Here is a tiny trained network, its code and every weight. The questions are about switching its units off for an input and a class, where a switched-off unit gives its printed mean instead of its output.

import numpy as np


def w(rows, s, z=0):
    codes = np.array(rows[::2]) - 128.0
    scale = np.full(codes.shape[1], s)
    scale[-1] = z or s
    return codes * scale


def f(y):
    return np.maximum(y, 0)


def log_softmax(a):
    a = a - a.max(-1, keepdims=True)
    return a - np.log(np.exp(a).sum(-1, keepdims=True))


def net(x, mask):
    res = np.array(x, float).reshape(1, 6) / 4 @ E
    y = f(res @ A[0][:, :-1].T + A[0][:, -1])
    res = res + np.where(mask, y, B[0][:, -1]) @ B[0][:, :-1]
    return log_softmax(res[-1] @ U[:, :-1].T + U[:, -1])


A, B = {}, {}
E = w([
[115,247,106,55],'x0',
[203,97,196,162],'x1',
[165,121,40,156],'x2',
[177,110,97,169],'x3',
[33,123,119,154],'x4',
[106,83,125,110],'x5',
],0.012)
A[0] = w([
[189,156,92,64,223],'neuron 1',
[102,193,108,205,104],'neuron 2',
[51,142,162,154,30],'neuron 3',
[118,10,47,117,252],'neuron 4',
[138,150,30,36,147],'neuron 5',
[173,114,109,141,174],'neuron 6',
[73,107,134,199,129],'neuron 7',
[110,102,236,168,116],'neuron 8',
[135,205,80,69,155],'neuron 9',
[27,86,62,34,254],'neuron 10',
[182,238,172,136,158],'neuron 11',
[57,96,43,152,219],'neuron 12',
],0.013,0.0086)
B[0] = w([
[93,139,89,189,214],'neuron 1',
[181,43,140,184,158],'neuron 2',
[119,179,123,81,152],'neuron 3',
[99,246,183,172,224],'neuron 4',
[38,193,46,116,212],'neuron 5',
[71,117,121,156,171],'neuron 6',
[116,217,127,134,167],'neuron 7',
[104,156,151,77,183],'neuron 8',
[80,87,74,129,225],'neuron 9',
[74,246,178,128,250],'neuron 10',
[167,73,74,128,218],'neuron 11',
[134,225,122,155,213],'neuron 12',
],0.013,0.017)
U = w([
[23,149,102,19,196],'0',
[132,141,162,164,126],'1',
[113,115,255,50,1],'2',
[146,92,97,115,59],'3',
],0.0089,0.0076)

Each question gives the input, the list of numbers given to net, and the class t.
The units are the neurons (one row each of A and B). Each row of codes is followed by its name. A weight is (code - 128) times the scale printed after its matrix; where a second scale follows, it is the last column's (A, B and U).
mask holds one flag per neuron, in row order. A switched-off neuron (its flag False) gives its mean, the last column of its row in B, instead of its output. The means were averaged over made-up inputs and are rounded, as every weight is.
A unit's drop is (log p(t) with every unit on - log p(t) with that unit switched off) / (log p(t) with every unit on - log p(t) with every unit switched off).
The circuit of an input: a set's keep is (log p(t) with only the set's units on - log p(t) with every unit switched off) / (log p(t) with every unit on - log p(t) with every unit switched off). Starting from all 12 units, units are removed one at a time, each time the one whose removal leaves the highest keep (on an exact tie, the one counted first), for as long as the keep stays at least 0.8.
units of the circuit, in order: the units of the circuit, biggest drop first
most important unit: the unit with the biggest drop
k most important neurons: the k neurons with the biggest drops, biggest first
drop when u is switched off: that unit's drop, to one decimal
input [-8,-4,-3,4,5,2], class 1: 2 most important neurons -> [neuron 5; neuron 4]
input [0,5,0,-2,-2,-3], class 3: units of the circuit, in order -> [neuron 10; neuron 4; neuron 5]
input [-2,6,-5,1,-5,-8], class 3: 3 most important neurons -> [neuron 10; neuron 11; neuron 4]
input [0,4,6,-4,2,-7], class 1: units of the circuit, in order -> [neuron 5]
input [-2,6,-7,6,5,8], class 2: units of the circuit, in order -> [neuron 5; neuron 9; neuron 8]
input [1,4,4,8,-4,-2], class 3: 2 most important neurons -> [neuron 10; neuron 12]
input [-6,1,-8,8,-7,-3], class 2: units of the circuit, in order -> [neuron 8; neuron 5; neuron 1]
input [-4,2,-5,-1,3,0], class 2: 3 most important neurons -> [neuron 5; neuron 9; neuron 1]
input [-7,-7,7,-3,-4,-3], class 1: units of the circuit, in order -> [neuron 4; neuron 9]
input [-7,-3,1,-7,-2,-1], class 1: 3 most important neurons -> [neuron 5; neuron 9; neuron 4]
input [-4,6,-2,3,-6,6], class 2: 2 most important neurons -> [neuron 8; neuron 5]
input [-7,5,-8,8,4,-4], class 2: drop when neuron 5 is switched off -> 0.3
input [4,5,-1,-6,-1,-4], class 3: drop when neuron 11 is switched off -> 0.2
input [2,-2,-5,7,-5,-1], class 3: drop when neuron 5 is switched off -> 0.1
input [-8,5,-2,3,-7,-6], class 2: most important unit -> neuron 8
